Each row is followed by its class number.
[  0  29  -4  -7  26 -28   6  -6 -16 -17 -24  -6  25  11 -25  -5   0 -29
 -10  14  32  28  -3 -13  -7  15   5   1 -26 -11  16 -21 -71  38  26  25
 -15 -14] => 8
[ 25 -66  40  17   8   7  35   1 -22   4  43  38 -19 -18  13  11   4  26
   8   9   2 -66 -11  13  92  -5  17  -7 -26 -47 -13  27  24 -30  26 -14
 -13  -5] => 3
[  3   0  27 -15  22 -10  24 -14 -36  -5  16  -5  -8   5   3 -14  36  28
   1  10  14 -37  14  20  55  -4  -7  18 -23 -17  -9   3  -8 -11   6 -19
  -1   3] => 4
[  3   5 -15  -6  66  -8  19  -7   5 -11  20  17 -17   6  29 -44 -23  -4
  11  19  -3 -23 -13  41  60 -37  43 -25 -16   2  -8  11 -67 -17  43   4
 -34 -16] => 7
[  0  38 -10  12  -3  11  -5  24  -2 -17   8  13  30  -8 -33  36   5 -19
   9 -29  -2  43   9  17  -1  30 -23  13  13 -12  21   0 -24  35  34  12
 -19   6] => 7
[ 66 -57  10   7  47  -6  15  17 -19 -14  -8   5  15  26  10  -9 -22   7
 -19  34  39   9  12 -28   8 -37  56 -35  -8  35  -3  19  -9 -23  37 -11
   1  30] => 0
[-26  27  28  -3 -18  -8  -3  -6 -14   5  30  14   0  -6   3   9  39   4
  25 -22   1 -33   4  55  57  21 -45  23 -13 -41   1  -6  -4  19  -2   4
  -4 -18] => 11
[  2  28  -3  12   0  16  22   4   6  48  -7  42  -1 -44   7  41  11 -28
   8 -24 -14  -2 -27  46  26  36  23  44  -8  -9   5   9  -1  50   8  28
 -20 -21] => 7
[  8   6   7  22  38 -26  20  -1 -22   0   4   0  13 -11 -28  27   2 -45
  -4 -15  43   7 -13 -14  23  35  -1  -7 -22 -44  21 -17 -48  42  34  21
 -18 -11] => 5
[ 28   7   6   3  32   0  27  -7 -12  43 -21  27   1 -23  21  -1  -5 -14
  -6  12  20 -21 -13  23  25  -2  55  19 -27  23   1  10 -15  51   8  13
  -2   4] => 1
[ -4  16 -10  33   5 -28  14   6 -12   6  -5  18  14 -10 -40  36  11 -46
   5 -28  26  17 -23 -10  -1  39 -14   7 -16 -39  30 -20 -45  46  32  32
 -16 -18] => 6
[-25  35  29 -15  -9 -10  -2  -2 -19  -2  19  11   9   7   2  -8  37  13
  18  -9 -10 -23   4  50  63  23 -41  30 -14 -30   0 -10 -18  14  -4   6
  -7 -24] => 8
[ -9  50  -7  -4   0  -2 -10  22  -5 -16   2   6  29  -7 -23   7  13  -2
   7 -17 -12  39  23  38 -14  38 -27   6  10   1  19   1 -28  28  12   5
 -12  10] => 8
[-10  -5  30   2   3  -4  16  -8 -18   9  31   6  -8  -9   7   8  29  23
  11  -7  15 -46   5  37  74   9 -20  19  -4 -40  -6  -3  11  10 -11 -11
 -12 -11] => 5
[-43  85 -20 -18   0  12 -24 -22  33   9 -33 -10   5  -8  39 -10   5  -2
  16 -21 -24  20  -8  75  20  33 -49  21  25  -8 -11 -30  15  18 -31  32
   5 -34] => 8
[-24  58  -7  13   8 -30   6   5 -21   3  -9  -7  25   1 -39  29  26 -48
   8 -30  41  33  -6  -5  -6  54 -40  10  -9 -31  34 -33 -69  65  11  40
 -23 -10] => 5
[ 42  -6   2  -8  43   0  35  -2 -16  41 -17  18  -1 -19  25  10  -6 -18
 -13  22  31 -16  -9  12  18   3  72  25 -31  26  -4  14 -11  40  12   8
 -10  -4] => 7
[ 12 -15 -12   7  56 -11  23 -19  13  -5  35  25 -19  -7  17 -43 -28   3
   1  24 -13 -37  -6  42  72 -33  32 -33 -19   2  -2  20 -22 -19  39   1
 -32 -20] => 10
[ 10  28   9 -14  28 -12  28 -17 -13  44 -35  20   5  -6  16   0  21 -11
   0  -5   5 -17  -8  30   2   3  36  33 -17  35  -3   4  -7  37   0   8
  -5  -3] => 4
[-58 104 -31 -49  20 -18 -12   5  23 -16  11   9   3   1   3 -37   0 -20
  30 -24 -56   5  -5  83  38  17 -18  -6   5  -9  10 -20 -74  23  20  10
 -29 -36] => 8
[ -6  62  -6  -7  -2  -6  -4  18 -15 -18  -9  15  32   5 -18  19   2  -9
  12 -23   9  33  23  13 -18  28 -18   4  13   4  17   6 -38  34  24  10
 -19  16] => 3
[-15  37 -11 -10  55 -12  10 -13  10 -10  13  10 -12  13  39 -61  -6   4
   7  23 -15 -23  -6  63  62 -35  26 -27 -13   7  -6   5 -76  -1  27  15
 -24  -9] => 1
[ 55 -58   1  40  27   8  12  22  -7  -8   3  16  13   8   2  12 -23   4
 -26  15  29   5   8 -22   7 -30  45 -32  -7  16   1  27  11 -18  43 -15
  -2  20] => 6
[  2  35   2  18  11 -33  10  -2 -11  -8  -7  -1  15  -8 -34  16   5 -45
  -1 -16  32  21 -14 -15  -7  42  -7   5 -19 -21  24 -23 -57  53  32  31
 -10 -11] => 9
[ -4  -1   1  35   3 -18  12   7   5   5  18  27   6 -42 -54  45  -4 -50
  21 -35  12   9 -29  -9  28  48 -19  -6 -21 -58  29 -12 -26  32  39  40
 -19 -25] => 11
[  4  -6 -21  10   7  16 -12 -27  29  12 -14   4 -21 -13  49   7  -9   2
   4 -10   5  -3 -27  43  61   3 -19  -1  25 -16 -26 -25  56 -14 -11  20
  10 -25] => 0
[-25  55 -18 -23  45 -22  10  -8   8 -23   7  15   0  15  33 -51  -9   0
  12  17 -16 -26   9  57  46 -22  34 -19   0  13  -2  12 -76   0  38  21
 -36 -17] => 3
[ -6   9 -18  10  12  17 -14 -33  23  25 -29 -12  -9  -5  46  -9 -12  -3
  13  -7  23  11  -8  42  25  11 -18  15  15  11 -21 -30  37   5 -32  18
   7 -20] => 7
[ 23  -5   4  33   2   4  10  13  -3 -17  -6  12  17  -8   4  15 -14   8
   9  -3  19  22   6  17   8  12   8 -21  11  12   2  20 -14  16  18  10
  -3   6] => 1
[ -2  34 -24   1  21  13 -22 -38  21   4 -40 -16 -15  -8  32 -22 -13   0
  10  -2   7   8 -23  38  24  -8 -27  18  16  15  -6 -29  34   9 -26  20
   5 -12] => 9
[ 30   9   1   6  37  -3   5   7 -15 -22 -14  -6  23  20  -1   3   2  11
 -11  13  33  19  17   5  -4 -21  20  -8  13  23   5  11 -24  25  20   1
 -10  23] => 5
[ 22  -2 -10  -6  65 -16  17 -11  -1 -19  14   7 -22   7  24 -58 -29  -2
  -3  28   4 -27 -14  28  51 -43  55 -32 -20  17  -5   8 -56 -12  43 -10
 -21  -2] => 9
[-13  65   6 -17 -10   0  13 -14  -6  45 -25  27   7 -14  -3  18  20 -25
  15 -21  -4   8  -8  57   3  34 -10  40 -12  11   5  -6 -17  72  -5  20
 -11 -17] => 10
[-26  66 -31 -10  12  23 -22 -28  28  16 -25 -13 -12 -15  32   1  -4 -21
  24 -27  -9  31 -16  65  32  37 -39  29  24 -15 -14 -36  13  26 -21  25
   8 -26] => 7
[-22  43 -14 -17  60 -17  12  -5   3  -7  32  10 -13   0  26 -36  -5 -13
  10  -1 -15 -32  -6  61  68 -17  21 -20  -2 -10   3  -1 -58   3  31   9
 -39 -22] => 5
[ 15   2   2  18  19   5  36  -2   1  53 -10  59  -4 -45  22  24 -10 -19
   6 -16 -13 -34 -28  32  35  18  46  17 -16  -4   4  27  17  25  18  24
 -22  -9] => 3
[ 46 -56   1  19  34  15  13   9  -9 -22   1  14  11   2  -8  -7 -18  17
 -19  30  13  20   7  -8  12 -32  28 -28  -1  16   0  26  -5  -8  28  -7
 -12  25] => 8
[-14  19  -4  21  19 -29  11  -4  -6  -8  -2  12  13 -14 -34  25  18 -33
   7 -22  33  17 -14 -18  15  38 -21   6 -21 -33  24 -10 -53  46  23  36
 -22 -20] => 2
[ 20  10  -2   9  20   2   6  17  -9 -23   7  22  23  -4 -10  12 -12  -5
   8  -8   3  12  17   8   5  11  13 -12  13   4  13  20 -11  14  42   7
 -13  16] => 3
[-13  27  -4  16  20 -33  22 -10 -12  -1  -4   6  13  -5 -50  15  29 -36
   5 -18  15  26 -10  -8  -2  34 -15  -2 -23 -18  21 -20 -70  35  35  34
 -20  -9] => 4
[ 39 -29  10   8  41   4  44  -5  -3  47  -7  41 -10 -31   9  11  -6 -10
  -2  -2   0 -37 -24  17  27   0  71  14 -18  15  -3  16  21  10  19  -2
  -7  -3] => 4
[ 14  27  -5  20   1  -1  -3  14  -4  -6   0  19  28   2 -23   9   8  -3
   5 -11   5  34  23  20 -11  20 -21   4   6  19  20  13 -12  30  22  15
 -13  13] => 10
[ 26 -25 -15  11  27  15 -12 -33  28  23  -5   1 -23   1  44 -22 -15   8
  -5  17  18 -13  -8  33  38  -5 -12  -2   5  12 -20 -21  63  -8 -21   6
   7 -15] => 10
[ -3   6  -7  27   8 -25  15   4  -1  -4   2  17  16 -19 -34  45   9 -46
   6 -21  26  14 -22 -11  13  48 -10  -6 -10 -49  27 -16 -43  36  35  35
 -16 -24] => 0
[-36  25  14  -3 -10  -7   3   1  -8 -11  45  14 -10 -32 -15  34  34   4
  28 -44  -9 -31  -4  40  75  53 -58  24  -6 -71  11   0   4  22  -5  -7
 -13 -32] => 2
[ 21 -77  42  42 -13  21  23   5  -2   3  49  45 -28 -44 -12  29   8  17
   7  -6  -1 -48 -31  15  85   0  -3   1 -14 -54  -8  16  32 -17  24  -9
 -19 -15] => 9
[-20  58 -17  15  12 -35  10  -4 -25  -4 -33  -8  23   3 -36  12  18 -42
   3  -8  34  38  -4   1 -15  33 -14  19 -16  -8  33 -16 -81  54  19  49
 -20 -13] => 6
[ -4  26  -5  11  23 -22  12   2 -11  -2  -6   3  18  -4 -33  21   7 -41
  11  -9  36  25 -12 -21  -3  33 -10   5 -30 -24  23 -21 -65  38  31  33
 -19 -15] => 7
[ 12  21   2  -2  21  -3  20 -15  -3  40 -17  29  -8 -33   7  -1  -5 -19
  -1 -10  -1 -16 -19  38   9   0  41  31 -10  23   3   5  -6  53   6   5
 -14   2] => 9
[-50  70  19 -18 -20 -18   3  -7 -17   0  18   7   4 -14 -20  25  62  10
  37 -49 -13 -27   4  64  39  52 -68  43   0 -39   8 -20 -13  32  -6   4
  -8 -25] => 4
[  8  20 -10   3  12   1  -1   8 -11 -18  -7  -4  22   4  -6  19  -2  -1
  -6 -15  27  26  13   0   6  13 -20  -7   3  13  11  13  -6  29  12  -5
  -7  16] => 2
[ 24 -10   2  10  29   4  39  -5   5  53 -32  38  -2 -19  12   4   7 -16
  -3  -2   4 -17 -22  20  19   1  63  23 -12  27  -4   9  -1  29  13  19
  -8  -5] => 4
[-24  35 -21  -2  -6  19 -19 -27  32  13 -24  -5  -5 -14  41 -17  -4   8
   8  -6  -5  13  -4  68  35  25 -33  17  27  -2 -20 -29  36   8 -33  19
   4 -28] => 8
[  6  37   5  -6  15   3  25   2  -7  47 -10  38  -1 -38   8  31  11 -24
  22 -26 -10 -13 -27  44  21  37  17  45 -21 -13   7   7  -3  47   9  13
 -14 -16] => 7
[ 14 -19 -24  13  18  16 -11 -29  31  13 -27   3 -19 -18  49   1 -16 -11
   7   0  10   1 -25  47  54   9   1   2  23  -3 -23 -18  48  -7 -11  19
   9 -28] => 0
[-58 114 -27 -26  -2 -12 -19  13  26 -17   2   9   0 -15 -19 -10   9 -38
  45 -55 -48  22 -18  79  15  45 -44   6  14 -24  23 -29 -72  44  23  15
 -25 -28] => 9
[ 25 -55  15  46  18 -14  16  10   4   9   5  29  10 -31 -25  18 -13 -27
   2  -2  18  -2 -22 -31  26  34  12 -16 -35 -34  11   1  -7  -5  33  23
  -9 -24] => 8
[  6   7   2  17  12 -24  15  11 -11  -4   2   7  17 -10 -38  14  -3 -38
   8  -3  35   7 -12 -24   9  23   2  -6 -25 -23  27  -8 -45  27  39  39
 -13  -7] => 11
[ 22   5   1   2  22 -39   7   3 -17  -8 -27 -14  22  38  -6 -26   2 -24
  -8  31  51  16   0 -29 -19   1  23 -13 -34  28  12 -22 -79  33  23  27
  -3   5] => 1
[-10  38   1  -1  -9  13  26  17  13  49   6  53   1 -58  -8  43   6 -21
  16 -37 -29  -7 -30  53  35  60  -2  27  -5 -32  12   6  10  48   2  16
 -22 -26] => 8
[ 15   9  -3  -5  23   7  35  -8  -2  41 -14  34 -10 -32   2  19   4 -11
   3 -15  -3 -23 -26  40  25  11  41  27  -1  11   0   6   7  34  10   4
 -16  -6] => 4
[ 36 -61  16  43  31 -16  30  -7 -12   9  -9   9  14   2 -18  14 -16 -15
 -15  19  53   3 -13 -51  16 -13  38 -18 -43  -6   4   0 -28  -2  32  19
 -13  -4] => 7
[  4  49  -1 -11  15  -6  -1   9 -22 -27 -11   5  29  15 -12   6   0   4
  -1  -1   7  24  26   6  -7  -2   3   3   8  15  11  14 -38  22  28  13
 -14  21] => 3
[ 34 -17  15  15  20   4  34  -5  -5  47  -9  41  -1 -28  30  10 -11 -10
  -2  10  18 -34 -20  24  38   3  60  17 -20  15  -2  17   8  41   4  10
  -7 -10] => 1
[ -9  51 -10 -11  12   3 -17 -31  15   9 -46 -14  -2  20  65 -31 -11  12
  15  -2  14   0  -8  59  20  -6 -14  19  25  18 -21 -30  15  16 -34  23
  16 -18] => 1
[-18   3  24   1 -20  -4   7   3 -10  -1  37  25  -6 -25  -6  42  36   2
  21 -28  -5 -29  -8  42  79  36 -43  16  -1 -63  -1   1   6  13   7  -2
 -12 -30] => 0
[ 12  -8 -22  18  10  18 -15 -27  26  21 -10   9 -20 -15  29  -7 -20  -1
   6 -12   7  -6 -19  42  45   8 -31   5  10  -6 -13 -24  61  -3 -12  12
   0 -21] => 10
[-55 107 -30 -35  36 -30   1 -18   0 -21   6   6   0  -1  13 -40   3 -18
  26 -14 -38  -2  12  76  37  12  -7  -5  -1  -4   9   5 -92  26  26  20
 -34 -18] => 3
[ 44 -46   3   9  24  12  41  -1  -3  39   8  54 -13 -27  32  -2 -15  -5
 -16  33   8 -48 -18   1  39 -15  83   7 -19  15  -9  30  21   6  29   9
 -21   4] => 3
[  9  23 -19   6  21  10 -25 -41  22   7 -27  -6 -20 -17  42 -21 -10  -3
   5   0  11  10 -11  46  18   4 -10  22  17  16 -17 -29  41  12 -23  11
  10 -15] => 9
[ 69 -81   7  33  51  15  18  13 -10 -10   8  12   5   4   1  -8 -21   8
 -21  32  26   5   6 -17  26 -39  58 -32  -3  25  -1  28  12 -15  39 -14
 -11  33] => 5
[ -7 -25  32   4  -8   4  10   1  -9   1  34  29  -9 -15   0  -3  24  31
  15   3  -9 -41 -10  39  67   2 -31  10 -12 -34 -10   6   9 -15   8  -3
 -18 -13] => 8
[ 32 -23  13  18  18  -2  29 -11   6  51 -29  39   1 -23  27   0  -7  -5
  -2  13  14 -26 -19  18  24 -12  62  20 -19  35  -8  17   4  44  -2  21
  -6  -5] => 1
[ 30  13   0   3  24   1  28   0   4  37  -9  34 -10 -41  16   9  -9 -18
 -10   0   3 -26 -23  38  15  14  60  28 -10  14   4  11   5  45  16   5
 -15  -5] => 9
[-52  61  10 -20 -30 -14  -2  -5 -15 -17  22   3   2 -17 -12  26  47   9
  32 -42   5 -19   6  57  65  53 -68  40   0 -48   9 -15 -12  44 -12   4
 -15 -35] => 2
[ 15  22  -8 -21  15  -6  31  -1 -14  40 -18  24   0  -7  39   3  11 -18
 -13  11  16 -17 -11  31  23   5  51  26  -5  20  -2   5 -11  41   4  20
  -9  -4] => 0
[ 59 -58   2  28  40  13  29  10  -6 -23  -4  15  14  -4  -4   9 -18  17
 -15  10  28   8  14 -16  16 -23  51 -30   5  17  -3  27  20 -15  46 -22
   0  21] => 4
[ -5  24   5  35   2 -28  12   6   1   3  12  21  17 -24 -30  34   4 -38
  17 -30  17   5 -22  -7  20  57 -23  -8 -25 -44  24 -15 -42  42  31  33
  -9 -23] => 1
[ 12  31   0   1  15   0   2  26 -12  -8  -2   9  27   1  -6  24   2  -4
   9 -21  17  33  21   7 -17  18  -4  -2   1  10  10   5 -23  22  22   1
 -10  11] => 7
[-32  83 -22 -33  55 -38   4 -19  -1 -29  18 -10 -12   8  18 -65   3  -9
  10  10 -22 -15   4  68  26 -15  10  -8  -4  16   8  -3 -91  20  28  12
 -30 -10] => 9
[ 36 -23  13  32   3   5   7  23  -2 -13   7  15  20  -3  -8  19 -11  11
   2  -3  18  17  14  -5  -7   8  16 -24   3   7   6  17  -3  11  20  -9
   6  20] => 1
[ 42 -28  17  11  47   8  31  -2  -6  53 -11  37  -8 -22  33   4   0 -18
 -12  22  24 -36 -25  17  32  -7  67  20 -21  15  -6  15   9  23  11  14
 -20  -4] => 5
